Below are the code and all the weights of a small trained network. Each question names an input and a target symbol and asks about switching units off, where a switched-off unit gives its printed mean instead of its output.

import numpy as np


def w(rows, s, z=0):
    codes = np.array(rows[::2]) - 128.0
    scale = np.full(codes.shape[1], s)
    scale[-1] = z or s
    return codes * scale


def norm(h):
    return h / np.sqrt((h * h).mean(-1, keepdims=True) + 1e-5)


def f(y):
    return y / 2 * (1 + np.tanh(0.7978845608 * (y + 0.044715 * y**3)))


def softmax(a):
    e = np.exp(a - a.max(-1, keepdims=True))
    return e / e.sum(-1, keepdims=True)


def log_softmax(a):
    a = a - a.max(-1, keepdims=True)
    return a - np.log(np.exp(a).sum(-1, keepdims=True))


def net(x, mask):
    ids = ['ΓΔΘΠΣΩαηψ'.index(c) for c in x.split()]
    T = len(ids)
    res = E[ids] + P[:T]
    u = 0
    for l in range(2):
        r = norm(res)
        for j in range(2):
            rows = slice(4 * j, 4 * j + 4)
            q, k, v = (r @ M[l][rows].T for M in (Q, K, V))
            z = softmax(np.where(np.tri(T) > 0, q @ k.T / 4**0.5, -1e9)) @ v
            o = O[l][rows]
            res = res + np.where(mask[u + j], z, o[:, -1]) @ o[:, :-1]
        u += 2
        y = f(norm(res) @ A[l][:, :-1].T + A[l][:, -1])
        res = res + np.where(mask[u : u + 16], y, B[l][:, -1]) @ B[l][:, :-1]
        u += 16
    return log_softmax(norm(res)[-1] @ U[:, :-1].T + U[:, -1])


Q, K, V, O, A, B = {}, {}, {}, {}, {}, {}
E = w([
[141,147,65,137],'Γ',
[77,140,127,200],'Δ',
[7,87,106,94],'Θ',
[178,97,153,124],'Π',
[124,188,104,117],'Σ',
[120,92,107,90],'Ω',
[27,202,213,183],'α',
[72,193,98,114],'η',
[50,172,152,199],'ψ',
],0.02)
P = w([
[144,248,78,176],'0',
[122,156,150,89],'1',
[145,146,80,152],'2',
[130,138,149,87],'3',
[136,123,89,158],'4',
[132,125,151,87],'5',
[129,107,96,163],'6',
[132,115,151,87],'7',
[121,93,100,171],'8',
[130,104,148,85],'9',
[116,85,102,177],'10',
],0.017)
Q[0] = w([
[105,151,72,90],'L0H1',
[192,175,93,212],'L0H1',
[128,61,110,87],'L0H1',
[174,119,181,90],'L0H1',
[246,96,84,124],'L0H2',
[186,212,134,205],'L0H2',
[156,98,176,176],'L0H2',
[54,253,70,59],'L0H2',
],0.011)
K[0] = w([
[56,86,127,163],'L0H1',
[123,160,147,148],'L0H1',
[176,74,112,165],'L0H1',
[183,93,117,49],'L0H1',
[248,123,88,80],'L0H2',
[213,194,187,145],'L0H2',
[152,55,58,233],'L0H2',
[70,218,87,142],'L0H2',
],0.011)
V[0] = w([
[174,202,177,137],'L0H1',
[137,149,254,166],'L0H1',
[72,152,87,164],'L0H1',
[89,84,185,148],'L0H1',
[129,166,144,84],'L0H2',
[106,40,128,73],'L0H2',
[162,175,32,14],'L0H2',
[107,104,92,130],'L0H2',
],0.006)
O[0] = w([
[192,102,147,123,123],'L0H1',
[147,32,141,156,99],'L0H1',
[83,102,14,67,253],'L0H1',
[52,132,104,148,120],'L0H1',
[126,96,169,133,143],'L0H2',
[130,212,134,183,68],'L0H2',
[42,84,208,253,123],'L0H2',
[38,183,158,108,148],'L0H2',
],0.0044,0.0033)
A[0] = w([
[101,125,134,145,134],'L0N1',
[156,111,71,85,148],'L0N2',
[164,111,161,20,110],'L0N3',
[136,93,193,167,104],'L0N4',
[166,227,68,108,149],'L0N5',
[94,142,103,205,134],'L0N6',
[144,102,101,154,115],'L0N7',
[99,129,62,72,143],'L0N8',
[173,171,94,149,119],'L0N9',
[150,107,112,191,103],'L0N10',
[146,135,131,112,73],'L0N11',
[185,185,165,90,58],'L0N12',
[135,164,157,252,1],'L0N13',
[139,184,118,84,110],'L0N14',
[100,142,115,175,129],'L0N15',
[154,94,57,42,112],'L0N16',
],0.015,0.0051)
B[0] = w([
[166,141,148,131,166],'L0N1',
[136,205,148,184,161],'L0N2',
[101,21,187,65,163],'L0N3',
[159,51,104,101,126],'L0N4',
[143,103,53,115,204],'L0N5',
[186,104,132,132,246],'L0N6',
[148,156,112,109,140],'L0N7',
[130,120,167,162,254],'L0N8',
[142,190,97,185,148],'L0N9',
[93,115,102,65,150],'L0N10',
[101,101,115,112,111],'L0N11',
[139,103,71,76,134],'L0N12',
[136,158,10,93,164],'L0N13',
[160,113,127,78,153],'L0N14',
[167,116,141,154,202],'L0N15',
[122,193,124,140,179],'L0N16',
],0.011,0.0075)
Q[1] = w([
[119,158,185,104],'L1H1',
[175,101,125,111],'L1H1',
[235,140,83,167],'L1H1',
[52,237,95,132],'L1H1',
[177,112,86,168],'L1H2',
[254,48,171,157],'L1H2',
[6,98,40,218],'L1H2',
[215,236,94,85],'L1H2',
],0.0098)
K[1] = w([
[118,90,124,70],'L1H1',
[143,137,164,125],'L1H1',
[193,86,177,103],'L1H1',
[120,79,56,120],'L1H1',
[137,145,164,147],'L1H2',
[253,95,177,124],'L1H2',
[61,97,148,127],'L1H2',
[151,167,121,106],'L1H2',
],0.016)
V[1] = w([
[168,156,116,76],'L1H1',
[118,71,106,169],'L1H1',
[137,159,147,97],'L1H1',
[8,71,129,174],'L1H1',
[255,231,240,100],'L1H2',
[145,72,114,135],'L1H2',
[140,195,90,29],'L1H2',
[147,180,186,49],'L1H2',
],0.0075)
O[1] = w([
[247,221,54,148,124],'L1H1',
[149,44,179,78,157],'L1H1',
[127,163,77,120,97],'L1H1',
[68,2,123,114,111],'L1H1',
[55,23,180,143,2],'L1H2',
[52,175,152,183,105],'L1H2',
[47,78,146,155,107],'L1H2',
[94,46,99,154,58],'L1H2',
],0.0042,0.003)
A[1] = w([
[139,194,143,153,84],'L1N1',
[145,116,141,154,87],'L1N2',
[200,120,187,134,90],'L1N3',
[218,72,139,78,67],'L1N4',
[105,109,83,144,114],'L1N5',
[135,133,165,141,61],'L1N6',
[168,99,229,106,105],'L1N7',
[185,136,127,122,149],'L1N8',
[122,133,94,98,113],'L1N9',
[191,75,116,176,116],'L1N10',
[170,155,74,168,68],'L1N11',
[142,153,140,91,79],'L1N12',
[191,131,146,71,2],'L1N13',
[119,141,105,109,109],'L1N14',
[104,1,113,151,127],'L1N15',
[106,140,150,105,63],'L1N16',
],0.02,0.0098)
B[1] = w([
[169,67,103,66,179],'L1N1',
[78,148,119,106,125],'L1N2',
[139,89,117,146,149],'L1N3',
[2,77,89,167,153],'L1N4',
[201,125,174,162,167],'L1N5',
[180,145,125,76,124],'L1N6',
[232,141,113,243,196],'L1N7',
[96,78,144,175,184],'L1N8',
[131,120,178,87,146],'L1N9',
[45,204,174,174,214],'L1N10',
[119,178,84,186,254],'L1N11',
[64,160,146,144,122],'L1N12',
[122,73,62,80,123],'L1N13',
[142,111,109,66,136],'L1N14',
[63,179,133,44,189],'L1N15',
[112,135,68,118,133],'L1N16',
],0.0095,0.0085)
U = w([
[144,187,29,121,201],'Γ',
[54,105,163,238,24],'Δ',
[30,176,202,139,109],'Θ',
[99,26,146,143,82],'Π',
[126,73,98,69,191],'Σ',
[138,104,244,108,136],'Ω',
[169,216,226,75,36],'α',
[157,173,163,27,191],'η',
[198,75,156,87,255],'ψ',
],0.011,0.0026)

Each question gives the input, a string of symbols that net reads in full, and the target symbol t.
The units are the heads (4 rows each of Q, K, V and O) and the neurons (one row each of A and B). Each row of codes is followed by its name. A weight is (code - 128) times the scale printed after its matrix; where a second scale follows, it is the last column's (O, A, B and U).
mask holds one flag per unit, layer by layer, with each layer's heads first. A switched-off unit (its flag False) gives its mean, the last column of its rows in O or B, instead of its output. The means were averaged over made-up inputs and are rounded, as every weight is.
A unit's drop is (log p(t) with every unit on - log p(t) with that unit switched off) / (log p(t) with every unit on - log p(t) with every unit switched off).
The circuit of an input: a set's keep is (log p(t) with only the set's units on - log p(t) with every unit switched off) / (log p(t) with every unit on - log p(t) with every unit switched off). Starting from the 12 units with the biggest drops (on a tie, the unit counted first), units are removed one at a time, each time the one whose removal leaves the highest keep (on an exact tie, the one counted first), for as long as the keep stays at least 0.8.
units of the circuit, in order: the units of the circuit, biggest drop first
unit that matters most: the unit with the biggest drop
k most important neurons: the k neurons with the biggest drops, biggest first
top k neurons in layer l: the k neurons of layer l with the biggest drops, biggest first
heads that matter: for each layer, one digit per head in row order, 1 if its drop is at least 0.15 and else 0, layers parted by /
drop of u: that unit's drop, to one decimal
input Σ Θ Θ α ψ Δ Θ Θ Σ, target Δ: unit that matters most -> L0N13
input Δ Δ η Π ψ Ω Ω ψ ψ Θ Ω, target Θ: heads that matter -> 01 / 00
input Σ α α Θ Δ Δ ψ Ω Ω, target Δ: units of the circuit, in order -> (L0H2, L0N5)
input Σ Γ Δ Δ Γ ψ Σ Σ Δ, target Θ: units of the circuit, in order -> (L1N10, L1N15)
input Γ Π Σ Ω η Γ η, target Δ: units of the circuit, in order -> (L0H2, L0N13)
input η Ω Γ Π Π Γ Θ Γ η α, target α: 3 most important neurons -> (L0N6, L0N8, L0N3)
input Δ Θ α ψ Ω Π Σ ψ Σ α ψ, target Θ: units of the circuit, in order -> (L0N6, L1N15, L1H2, L0H2)
input Θ Θ Δ Δ Θ, target Θ: heads that matter -> 01 / 10
input Ω Γ Π Θ α Σ Δ Θ η Θ ψ, target Γ: 3 most important neurons -> (L0N13, L0N8, L0N3)
input Ω ψ Σ ψ Θ Ω Ω Π, target Π: 2 most important neurons -> (L1N4, L1N7)
input Γ α α η ψ α ψ η Δ, target Θ: 3 most important neurons -> (L1N10, L1N15, L0N5)
input Δ Δ Δ Γ ψ Ω Π Δ ψ Δ, target ψ: 4 most important neurons -> (L1N1, L0N5, L1N10, L1N11)
input Γ α Σ η Θ Θ Γ Θ α Σ Δ, target Γ: 2 most important neurons -> (L0N13, L0N8)
input Θ Γ Δ Θ Π Δ Θ Σ Γ, target Δ: units of the circuit, in order -> (L1N10)
input Δ Θ Ω ψ Ω Π α Θ Θ Σ, target Σ: 2 most important neurons -> (L0N3, L0N14)
input η Δ α Γ α Θ Σ Δ Π, target Γ: 2 most important neurons -> (L0N6, L0N16)
input Γ η Π η α Δ Θ, target Γ: 2 most important neurons -> (L1N10, L1N1)
input Π Θ Ω Δ Θ α Π, target Δ: heads that matter -> 11 / 01
input α η η Δ Π Δ Γ η Δ Θ η, target Θ: top 2 neurons in layer 1 -> (L1N10, L1N7)
input Δ ψ α, target Γ: top 3 neurons in layer 0 -> (L0N13, L0N8, L0N3)
input α Θ Ω η Δ Π Σ Γ Σ, target Δ: unit that matters most -> L0H2
input Γ η Δ Ω Ω Γ α α Γ η η, target Θ: heads that matter -> 00 / 01
input Γ Γ ψ Θ Ω Θ Θ Ω Θ Ω ψ, target Γ: top 2 neurons in layer 1 -> (L1N11, L1N4)
input Δ Σ Θ ψ, target ψ: 2 most important neurons -> (L1N1, L0N3)
input ψ Θ η Γ Σ Γ Σ Θ Π, target Γ: 2 most important neurons -> (L0N6, L1N1)
input ψ Γ α Σ Θ, target Γ: drop of L0N3 -> 0.2
input Π Σ Σ Δ Θ Δ Π Π Π Ω Π, target Θ: drop of L1N9 -> 0.0
input η Θ Δ Θ η Γ ψ ψ, target ψ: drop of L1N11 -> 0.1
input ψ Θ Π Π Θ Θ η Θ Ω η Δ, target Γ: drop of L0N8 -> 0.3
